Here is a tiny trained network, its code and every weight. The questions are about switching its units off for an input and a target symbol, where a switched-off unit gives its printed mean instead of its output.

import numpy as np


def w(rows, s, z=0):
    codes = np.array(rows[::2]) - 128.0
    scale = np.full(codes.shape[1], s)
    scale[-1] = z or s
    return codes * scale


def norm(h):
    return h / np.sqrt((h * h).mean(-1, keepdims=True) + 1e-5)


def f(y):
    return y / 2 * (1 + np.tanh(0.7978845608 * (y + 0.044715 * y**3)))


def softmax(a):
    e = np.exp(a - a.max(-1, keepdims=True))
    return e / e.sum(-1, keepdims=True)


def log_softmax(a):
    a = a - a.max(-1, keepdims=True)
    return a - np.log(np.exp(a).sum(-1, keepdims=True))


def net(x, mask):
    ids = ['αγεζηθμπστψω'.index(c) for c in x.split()]
    T = len(ids)
    res = E[ids] + P[:T]
    u = 0
    for l in range(2):
        q, k, v = (norm(res) @ M[l].T for M in (Q, K, V))
        z = softmax(np.where(np.tri(T) > 0, q @ k.T / 3**0.5, -1e9)) @ v
        res = res + np.where(mask[u], z, O[l][:, -1]) @ O[l][:, :-1]
        u += 1
        y = f(norm(res) @ A[l][:, :-1].T + A[l][:, -1])
        res = res + np.where(mask[u : u + 4], y, B[l][:, -1]) @ B[l][:, :-1]
        u += 4
    return log_softmax(norm(res)[-1] @ U[:, :-1].T + U[:, -1])


Q, K, V, O, A, B = {}, {}, {}, {}, {}, {}
E = w([
[185,73,22,185,250,175],'α',
[155,157,118,110,118,158],'γ',
[160,144,120,109,120,156],'ε',
[146,156,111,122,100,149],'ζ',
[153,148,112,117,101,154],'η',
[164,99,118,150,134,107],'θ',
[120,148,105,138,91,152],'μ',
[121,172,151,128,114,142],'π',
[144,109,113,100,103,144],'σ',
[137,117,116,121,107,92],'τ',
[113,142,136,94,137,118],'ψ',
[127,146,132,122,118,82],'ω',
],0.019)
P = w([
[180,212,32,121,166,135],'0',
[182,210,55,91,145,133],'1',
[158,181,61,88,142,125],'2',
[163,171,86,76,121,125],'3',
[157,156,107,71,107,123],'4',
[153,142,132,75,99,120],'5',
[144,130,155,82,90,120],'6',
[134,115,178,91,82,122],'7',
[125,98,197,106,76,120],'8',
[115,72,219,117,67,126],'9',
[108,68,235,135,57,118],'10',
[101,61,253,150,43,109],'11',
],0.0049)
Q[0] = w([
[11,115,90,82,197,179],'L0H1',
[91,63,34,68,94,37],'L0H1',
[63,75,47,205,254,51],'L0H1',
],0.0066)
K[0] = w([
[85,166,66,54,159,142],'L0H1',
[173,115,130,92,209,105],'L0H1',
[194,209,9,139,174,128],'L0H1',
],0.011)
V[0] = w([
[188,196,115,164,148,253],'L0H1',
[70,115,100,229,34,138],'L0H1',
[213,185,12,178,165,142],'L0H1',
],0.0033)
O[0] = w([
[179,131,178,128,87,69,210],'L0H1',
[141,174,129,2,71,114,31],'L0H1',
[134,120,217,206,110,168,251],'L0H1',
],0.0056,0.0016)
A[0] = w([
[111,185,195,155,92,201,80],'L0N1',
[160,137,116,67,170,119,252],'L0N2',
[129,108,60,184,74,52,91],'L0N3',
[139,176,3,129,107,119,210],'L0N4',
],0.008,0.0039)
B[0] = w([
[166,80,37,135,104,106,203],'L0N1',
[83,119,151,197,94,140,247],'L0N2',
[165,181,116,50,125,131,152],'L0N3',
[115,119,254,115,182,166,253],'L0N4',
],0.0085,0.0041)
Q[1] = w([
[116,171,61,189,225,154],'L1H1',
[30,89,177,135,174,190],'L1H1',
[106,87,254,141,35,241],'L1H1',
],0.012)
K[1] = w([
[158,210,187,190,120,182],'L1H1',
[2,243,212,65,134,67],'L1H1',
[46,78,160,59,13,52],'L1H1',
],0.0075)
V[1] = w([
[62,182,34,88,97,254],'L1H1',
[90,26,130,140,122,150],'L1H1',
[202,102,137,46,117,177],'L1H1',
],0.0071)
O[1] = w([
[161,254,168,215,106,128,40],'L1H1',
[213,154,180,114,207,178,137],'L1H1',
[82,217,104,50,182,112,254],'L1H1',
],0.0086,0.0037)
A[1] = w([
[65,132,152,55,162,131,45],'L1N1',
[144,2,106,109,165,18,4],'L1N2',
[187,170,155,90,86,53,191],'L1N3',
[145,51,208,171,146,141,2],'L1N4',
],0.0075,0.005)
B[1] = w([
[151,163,100,208,124,165,169],'L1N1',
[38,93,134,92,54,143,181],'L1N2',
[126,86,123,145,150,98,252],'L1N3',
[223,137,97,73,4,152,146],'L1N4',
],0.014,0.0036)
U = w([
[132,126,133,131,123,128,47],'α',
[163,170,46,239,92,100,157],'γ',
[186,1,92,195,228,104,151],'ε',
[129,145,94,120,143,15,184],'ζ',
[173,138,103,84,143,37,128],'η',
[190,141,11,31,131,166,4],'θ',
[121,254,154,95,54,84,88],'μ',
[68,130,239,226,100,77,161],'π',
[133,172,232,51,207,183,136],'σ',
[51,205,48,176,97,217,97],'τ',
[233,113,169,123,23,164,133],'ψ',
[42,43,148,43,100,151,162],'ω',
],0.0081,0.0042)

Each question gives the input, a string of symbols that net reads in full, and the target symbol t.
The units are the heads (3 rows each of Q, K, V and O) and the neurons (one row each of A and B). Each row of codes is followed by its name. A weight is (code - 128) times the scale printed after its matrix; where a second scale follows, it is the last column's (O, A, B and U).
mask holds one flag per unit, layer by layer, with each layer's heads first. A switched-off unit (its flag False) gives its mean, the last column of its rows in O or B, instead of its output. The means were averaged over made-up inputs and are rounded, as every weight is.
A unit's drop is (log p(t) with every unit on - log p(t) with that unit switched off) / (log p(t) with every unit on - log p(t) with every unit switched off).
The circuit of an input: a set's keep is (log p(t) with only the set's units on - log p(t) with every unit switched off) / (log p(t) with every unit on - log p(t) with every unit switched off). Starting from all 10 units, units are removed one at a time, each time the one whose removal leaves the highest keep (on an exact tie, the one counted first), for as long as the keep stays at least 0.8.
circuit, biggest first: the units of the circuit, biggest drop first
k most important neurons: the k neurons with the biggest drops, biggest first
k most important neurons of layer l: the k neurons of layer l with the biggest drops, biggest first
input ε ζ σ σ σ ζ γ α η ζ σ ε, target σ: circuit, biggest first : (L1H1)
input ζ ζ σ θ π, target ω: circuit, biggest first : (L0N1; L1H1; L0N4; L1N2)
input σ ψ α τ π η ε θ σ π, target ω: 3 most important neurons : (L0N4; L0N1; L0N2)
input ω σ θ π θ τ ε σ μ, target σ: circuit, biggest first : (L0N3; L0H1; L0N2; L1H1)
input γ ε γ θ σ ζ ζ, target σ: circuit, biggest first : (L0N4; L1H1)
input σ π θ π μ, target π: circuit, biggest first : (L1H1; L0N4)
input σ σ ω σ ζ τ ψ θ σ, target ψ: circuit, biggest first : (L0N4; L1H1; L0H1)
input θ τ ε σ ε ζ σ σ ψ π σ, target ψ: circuit, biggest first : (L1H1; L0N4; L0H1)
input μ ζ π ε γ, target π: 2 most important neurons of layer 0 : (L0N3; L0N4)
input α π ζ ζ σ ζ τ, target ε: 3 most important neurons of layer 0 : (L0N3; L0N4; L0N2)
input τ ψ γ, target ψ: circuit, biggest first : (L0N4; L1H1; L0N2; L1N4)
input γ ψ η γ τ ε, target τ: circuit, biggest first : (L0N3; L1H1; L1N1)
input μ ψ μ θ σ τ σ, target τ: circuit, biggest first : (L0N3; L1N1; L1H1; L0H1)
input γ ζ ω ω γ θ γ γ, target θ: 2 most important neurons : (L0N1; L1N1)
input τ τ ε, target τ: 4 most important neurons : (L0N3; L1N1; L0N4; L1N3)
input σ η α τ, target ε: circuit, biggest first : (L0N3; L1N3; L0H1; L1H1)
input ε π γ γ θ σ, target σ: circuit, biggest first : (L1H1)
input ψ ψ ε γ, target ψ: 2 most important neurons : (L0N4; L1N4)
input μ ε ζ σ γ ω γ σ τ α σ, target τ: 3 most important neurons of layer 0 : (L0N3; L0N1; L0N4)
input η θ θ, target ω: circuit, biggest first : (L1N2)
input α μ ζ τ π, target ε: 2 most important neurons of layer 0 : (L0N1; L0N4)
input θ θ σ σ α τ ε η π γ ζ, target π: 3 most important neurons : (L0N3; L0N1; L0N4)
input ε θ μ μ σ ε σ ζ θ ε α ε, target ε: 2 most important neurons : (L1N3; L0N4)
input θ γ ω θ μ, target ω: circuit, biggest first : (L0N4; L1H1)
input θ ψ σ σ ω γ σ γ π, target ζ: 3 most important neurons : (L0N3; L0N1; L1N2)
input π γ ζ μ α ψ σ ψ ψ θ η γ, target θ: 2 most important neurons of layer 0 : (L0N1; L0N4)
input π α η θ γ ε π γ σ π, target ζ: 2 most important neurons of layer 0 : (L0N1; L0N4)
